The symbols move the elements like this.
τ: j798->j506, j690->j832, j605->j431, j447->j198, j825->j690, j469->j781, j154->j84, j824->j224, j467->j631, j350->j430, j165->j353, j242->j369, j146->j660, j80->j505, j727->j950, j586->j606, j956->j976, j107->j405, j354->j154, j396->j869, j378->j100, j506->j769, j905->j174, j900->j825, j973->j815, j781->j493, j631->j586, j414->j824, j435->j96, j967->j469, j360->j132, j992->j165, j526->j498, j452->j605, j105->j396, j885->j612, j769->j678, j678->j798, j505->j185, j736->j74, j489->j705, j943->j489, j815->j820, j498->j378, j722->j435, j369->j336, j405->j956, j185->j446, j446->j80, j832->j900, j745->j651, j262->j114, j68->j282, j861->j851, j96->j898, j994->j131, j820->j878, j166->j242, j898->j722, j524->j618, j493->j967, j282->j350, j331->j992, j353->j331, j100->j526, j606->j467, j131->j262, j912->j452, j348->j75, j84->j865, j676->j186, j913->j414, j851->j727, j207->j105, j534->j943, j760->j648, j198->j905, j977->j617, j612->j348, j878->j973, j950->j861, j431->j912, j186->j146, j660->j676, j865->j354, j224->j913, j617->j524, j705->j534, j651->j736, j336->j166, j430->j68, j648->j360, j976->j107, j618->j977, j75->j885, j74->j745, j869->j207, j114->j994, j174->j447, j132->j760
δ: j690->j414, j605->j631, j447->j526, j825->j913, j469->j956, j154->j648, j824->j353, j165->j912, j146->j820, j80->j242, j727->j865, j956->j207, j107->j396, j354->j760, j396->j678, j378->j994, j905->j378, j900->j224, j973->j534, j781->j976, j414->j165, j435->j967, j967->j405, j360->j185, j992->j431, j526->j262, j452->j467, j105->j769, j885->j905, j505->j369, j736->j524, j815->j943, j498->j114, j722->j493, j405->j869, j185->j336, j446->j166, j832->j824, j745->j977, j262->j282, j861->j154, j96->j469, j994->j430, j820->j489, j898->j781, j524->j660, j493->j107, j331->j605, j353->j452, j100->j131, j131->j68, j912->j606, j348->j447, j84->j360, j676->j973, j913->j992, j851->j84, j207->j506, j760->j80, j198->j498, j977->j186, j612->j174, j878->j705, j950->j354, j431->j586, j186->j815, j660->j878, j865->j132, j224->j331, j617->j146, j651->j617, j648->j505, j976->j105, j618->j676, j75->j198, j74->j618, j869->j798, j114->j350, j174->j100, j132->j446
κ: j798->j534, j690->j851, j605->j80, j447->j469, j825->j861, j469->j977, j154->j447, j824->j865, j467->j166, j350->j769, j165->j360, j242->j68, j80->j131, j727->j885, j586->j369, j956->j186, j107->j660, j354->j174, j396->j878, j378->j107, j506->j943, j905->j493, j900->j950, j781->j617, j631->j242, j414->j84, j435->j74, j967->j618, j360->j498, j992->j648, j526->j956, j452->j446, j105->j820, j885->j722, j769->j489, j678->j705, j505->j262, j498->j976, j722->j736, j369->j282, j405->j676, j185->j114, j446->j994, j832->j727, j262->j207, j68->j798, j861->j348, j96->j745, j994->j396, j166->j430, j898->j651, j493->j524, j282->j506, j331->j760, j353->j132, j100->j405, j606->j336, j131->j869, j912->j185, j348->j96, j84->j198, j913->j154, j851->j75, j207->j815, j760->j100, j198->j781, j612->j435, j950->j612, j431->j505, j865->j905, j224->j354, j336->j350, j430->j678, j648->j526, j976->j146, j75->j898, j869->j973, j114->j105, j174->j967, j132->j378
ζ: j798->j678, j690->j825, j605->j452, j447->j174, j825->j900, j469->j967, j154->j354, j824->j414, j467->j606, j350->j282, j165->j992, j242->j166, j146->j186, j80->j446, j727->j851, j586->j631, j956->j405, j107->j976, j354->j865, j396->j105, j378->j498, j506->j798, j905->j198, j900->j832, j973->j878, j781->j469, j631->j467, j414->j913, j435->j722, j967->j493, j360->j648, j992->j331, j526->j100, j452->j912, j105->j207, j885->j75, j769->j506, j678->j769, j505->j80, j736->j651, j489->j943, j943->j534, j815->j973, j498->j526, j722->j898, j369->j242, j405->j107, j185->j505, j446->j185, j832->j690, j745->j74, j262->j131, j68->j430, j861->j950, j96->j435, j994->j114, j820->j815, j166->j336, j898->j96, j524->j617, j493->j781, j282->j68, j331->j353, j353->j165, j100->j378, j606->j586, j131->j994, j912->j431, j348->j612, j84->j154, j676->j660, j913->j224, j851->j861, j207->j869, j534->j705, j760->j132, j198->j447, j977->j618, j612->j885, j878->j820, j950->j727, j431->j605, j186->j676, j660->j146, j865->j84, j224->j824, j617->j977, j705->j489, j651->j745, j336->j369, j430->j350, j648->j760, j976->j956, j618->j524, j75->j348, j74->j736, j869->j396, j114->j262, j174->j905, j132->j360
ρ: j798->j68, j447->j154, j469->j447, j154->j913, j350->j336, j242->j631, j146->j976, j80->j605, j727->j832, j956->j526, j107->j378, j354->j224, j396->j994, j378->j132, j506->j282, j905->j865, j973->j869, j781->j198, j435->j612, j967->j174, j360->j165, j526->j648, j105->j114, j885->j727, j769->j350, j678->j430, j505->j431, j736->j722, j489->j769, j943->j506, j815->j207, j498->j360, j722->j885, j369->j586, j405->j100, j185->j912, j446->j452, j745->j96, j262->j505, j68->j242, j861->j825, j96->j348, j994->j446, j820->j105, j166->j467, j898->j75, j524->j493, j493->j905, j282->j369, j100->j760, j131->j80, j348->j861, j84->j414, j676->j405, j851->j690, j207->j262, j534->j798, j760->j331, j198->j84, j977->j469, j612->j950, j878->j396, j950->j900, j186->j956, j660->j107, j865->j824, j617->j781, j705->j678, j651->j898, j336->j606, j430->j166, j648->j992, j976->j498, j618->j967, j75->j851, j74->j435, j869->j131, j114->j185, j174->j354, j132->j353
β: j798->j869, j605->j331, j447->j348, j469->j96, j154->j861, j824->j832, j467->j452, j350->j114, j165->j414, j242->j80, j146->j617, j80->j760, j586->j431, j956->j469, j107->j493, j354->j950, j396->j107, j378->j905, j506->j207, j905->j885, j973->j676, j781->j898, j631->j605, j414->j690, j967->j435, j360->j84, j992->j913, j526->j447, j452->j353, j105->j976, j769->j105, j678->j396, j505->j648, j489->j820, j943->j815, j815->j186, j498->j198, j369->j505, j405->j967, j185->j360, j446->j132, j262->j526, j68->j131, j994->j378, j820->j146, j166->j446, j524->j736, j493->j722, j282->j262, j331->j224, j353->j824, j100->j174, j606->j912, j131->j100, j912->j165, j84->j851, j676->j618, j913->j825, j207->j956, j534->j973, j760->j354, j198->j75, j977->j745, j878->j660, j431->j992, j186->j977, j660->j524, j865->j727, j224->j900, j617->j651, j705->j878, j336->j185, j430->j994, j648->j154, j976->j781, j618->j74, j869->j405, j114->j498, j174->j612, j132->j865

In the rows, 26 stands for zero.

The rows follow the links: the fewer symbols apart two elements are, the more alike their rows tend to be.

Each row is also shifted at random along 3 hidden directions that mean nothing.

Known rows, each with its element:
27	26	25	28	29	26	26	23	28	28	26	27	23	26	23	24	24	31	28	23	28	28	28	24	25	31	25	27	26	28	27	27	29	24	27	28	24	26	24	26	29 | j956
38	26	26	24	25	26	23	25	27	26	26	25	27	30	29	23	30	29	27	30	24	28	27	27	25	26	35	24	24	24	26	26	22	24	27	25	28	28	21	24	22 | j185
38	29	25	26	29	24	31	24	28	28	22	29	25	26	26	29	27	26	26	23	26	29	23	24	26	25	24	24	30	32	28	27	30	26	29	23	30	22	26	28	31 | j878
33	28	27	27	23	26	22	30	25	22	28	25	22	22	27	26	28	27	25	27	28	27	30	29	26	29	24	27	24	25	27	24	26	24	27	30	24	24	27	26	27 | j913
19	26	24	28	30	23	33	26	34	27	29	21	28	25	29	27	29	25	24	32	23	23	22	23	28	28	25	26	32	31	27	32	29	32	25	23	25	33	22	24	30 | j869
24	24	25	26	30	27	27	22	27	30	26	28	25	28	22	24	24	29	29	23	25	30	27	23	25	29	27	26	27	27	27	27	27	25	27	26	26	27	23	26	28 | j815
25	30	24	27	28	23	32	27	32	25	22	27	25	23	29	31	30	26	22	26	27	25	21	25	27	25	23	24	32	33	29	29	33	28	29	23	30	23	26	28	32 | j660
25	29	26	26	26	26	25	28	30	24	31	19	24	24	29	24	32	27	23	32	23	27	28	26	27	30	29	25	28	28	26	28	24	28	24	27	25	30	22	23	27 | j369
21	25	26	25	23	23	23	28	30	21	28	22	28	28	32	26	31	27	25	35	23	23	26	29	27	25	32	25	25	22	27	29	23	26	26	27	26	31	22	23	23 | j165
19	26	26	27	29	26	31	24	27	29	26	28	26	26	24	27	23	25	27	23	26	26	24	23	26	28	23	27	28	31	26	27	28	28	27	24	25	26	27	27	30 | j973
18	31	27	24	26	29	24	26	24	28	26	26	25	26	26	25	30	28	23	24	29	28	26	25	26	27	30	25	25	29	24	22	25	26	26	24	28	21	26	26	25 | j350
24	25	29	27	28	28	28	26	22	30	29	27	28	26	24	24	22	25	27	25	28	25	24	22	26	30	24	29	25	29	23	23	23	29	23	25	22	28	28	26	26 | j131
34	27	27	28	24	28	21	28	25	23	28	26	23	24	25	25	26	30	27	26	29	28	31	28	25	29	25	29	24	24	27	24	26	24	26	31	23	25	27	26	26 | j154
21	29	24	28	28	24	31	27	29	26	22	28	26	25	27	31	27	25	24	25	29	25	24	26	28	24	22	26	30	31	28	28	33	27	29	25	29	22	28	29	31 | j524
29	26	25	26	25	30	22	25	24	27	23	30	26	29	24	28	26	29	28	22	29	28	30	30	26	23	28	26	23	21	26	25	28	23	27	30	29	22	29	29	23 | j75
15	26	22	27	28	24	26	25	33	25	23	25	27	29	29	29	28	30	26	29	27	24	26	28	27	24	29	25	28	24	28	31	30	25	28	27	29	28	23	27	26 | j781
4	25	25	27	30	25	32	24	30	29	29	23	29	27	27	26	25	24	26	29	22	24	23	23	27	27	26	26	30	29	26	31	26	31	25	23	25	33	25	25	28 | j534
23	22	27	26	24	25	27	27	28	24	32	21	30	28	31	25	28	23	27	36	20	23	24	27	27	27	30	26	26	23	26	30	21	30	24	26	23	37	22	22	24 | j605
29	25	26	23	29	29	26	21	25	31	24	28	27	31	23	23	26	29	28	23	24	31	27	24	25	25	32	24	25	26	25	26	24	24	27	23	29	25	23	25	24 | j769
36	30	29	24	24	26	26	30	24	24	27	25	26	23	29	26	31	23	23	28	25	27	24	27	26	26	27	25	26	29	25	24	24	28	27	24	28	23	28	26	26 | j467
17	26	28	28	23	26	25	31	26	22	30	23	28	24	30	28	27	23	25	31	25	23	28	30	28	25	23	29	26	23	26	27	25	29	24	30	24	29	29	26	26 | j900
22	22	27	26	27	28	28	23	23	31	23	33	32	32	24	29	20	25	30	23	28	24	24	26	27	22	27	27	25	24	26	26	27	26	26	25	28	27	29	29	24 | j493
32	24	28	25	27	27	27	25	26	28	32	22	29	28	28	23	26	23	28	31	20	26	26	25	27	27	29	26	26	25	24	28	21	30	23	25	24	34	24	23	24 | j242
22	24	27	26	23	25	26	30	25	25	26	27	32	28	30	29	26	24	26	31	28	21	24	29	27	22	27	27	26	23	26	26	25	28	26	26	27	28	29	27	23 | j865
30	25	28	29	26	31	26	27	22	29	27	30	27	24	22	28	20	24	28	21	30	26	29	27	28	26	20	30	24	25	26	24	27	27	24	30	24	24	34	29	26 | j612
33	28	26	28	29	27	27	24	26	27	23	31	21	24	21	27	23	30	28	18	30	31	28	25	25	29	21	27	27	29	29	25	31	23	29	28	27	20	28	29	32 | j977
23	27	27	28	24	26	22	28	27	24	29	23	24	24	27	24	28	29	26	29	29	26	28	27	25	31	26	28	25	26	26	25	24	25	25	29	22	27	25	25	26 | j648

From each start, follow one symbol. Which element do you reach?
Answers are names.
41	28	29	24	24	27	26	28	21	27	25	29	28	27	27	26	26	23	25	26	28	26	23	26	25	25	27	25	25	28	24	22	23	26	27	23	27	23	28	26	24
τ	j80
30	30	24	25	27	24	25	26	32	25	25	23	25	28	30	26	34	31	23	29	26	27	25	26	26	26	33	23	29	29	27	27	27	25	28	24	29	25	20	25	26
τ	j994
24	23	28	28	25	26	27	29	26	26	32	24	29	26	28	26	25	24	27	31	25	21	25	26	27	28	25	29	26	25	25	26	23	29	23	27	22	33	27	24	26
δ	j80
5	24	24	29	28	28	25	25	28	27	27	25	27	27	23	27	24	28	28	26	27	25	31	28	28	26	26	28	26	22	27	29	28	27	25	30	25	30	27	27	26
δ	j469
24	34	27	26	27	27	31	28	25	28	24	28	25	22	25	29	28	23	21	21	30	27	22	24	26	26	22	26	30	35	25	22	29	28	28	22	29	17	30	29	30
κ	j705
20	24	29	25	24	28	22	27	22	26	30	25	26	27	26	22	25	27	28	28	25	27	28	27	25	30	29	27	22	23	25	23	20	26	24	28	23	29	25	24	22
β	j992
32	26	24	25	29	25	28	22	28	28	22	29	25	29	24	25	26	29	28	23	25	30	25	25	25	26	29	24	27	29	28	28	29	24	29	24	29	24	23	27	28
ρ	j105
29	24	27	27	25	28	26	27	22	29	23	32	31	29	25	29	22	24	28	24	31	24	25	27	27	22	25	27	24	24	26	24	26	26	27	26	28	24	32	29	23
β	j885
27	27	26	24	29	27	28	22	27	30	24	28	25	29	24	25	26	28	28	23	25	31	26	24	25	26	29	23	27	28	26	28	27	24	28	23	30	24	24	26	27
β	j820
28	27	27	27	23	28	22	28	24	23	28	26	24	24	26	25	27	26	27	27	27	28	31	29	26	27	26	28	23	22	27	25	25	25	25	31	25	26	28	26	25
δ	j913
19	24	24	28	29	27	27	23	29	28	25	28	25	27	23	27	23	28	29	23	25	28	30	26	27	26	25	27	27	24	28	29	29	25	27	29	27	27	26	27	28
τ	j651
38	29	28	26	29	27	30	27	26	29	29	24	25	23	25	25	27	24	25	25	24	28	25	23	27	29	24	26	29	31	24	26	25	30	25	24	25	26	26	26	28
β	j131
25	26	28	28	29	26	30	26	24	30	26	29	27	25	23	27	21	25	26	22	29	25	24	23	26	29	20	29	27	31	26	24	28	28	26	26	24	26	29	28	29
ρ	j100
28	33	26	27	22	23	23	31	29	20	24	23	23	22	31	28	35	29	20	29	31	25	26	29	26	27	26	26	27	30	27	24	29	25	28	27	27	20	25	27	27
δ	j185
18	27	27	25	29	28	30	23	24	31	25	31	28	28	24	27	24	24	27	22	27	27	24	23	26	25	26	25	27	29	25	25	27	27	27	23	29	24	28	28	27
ζ	j489
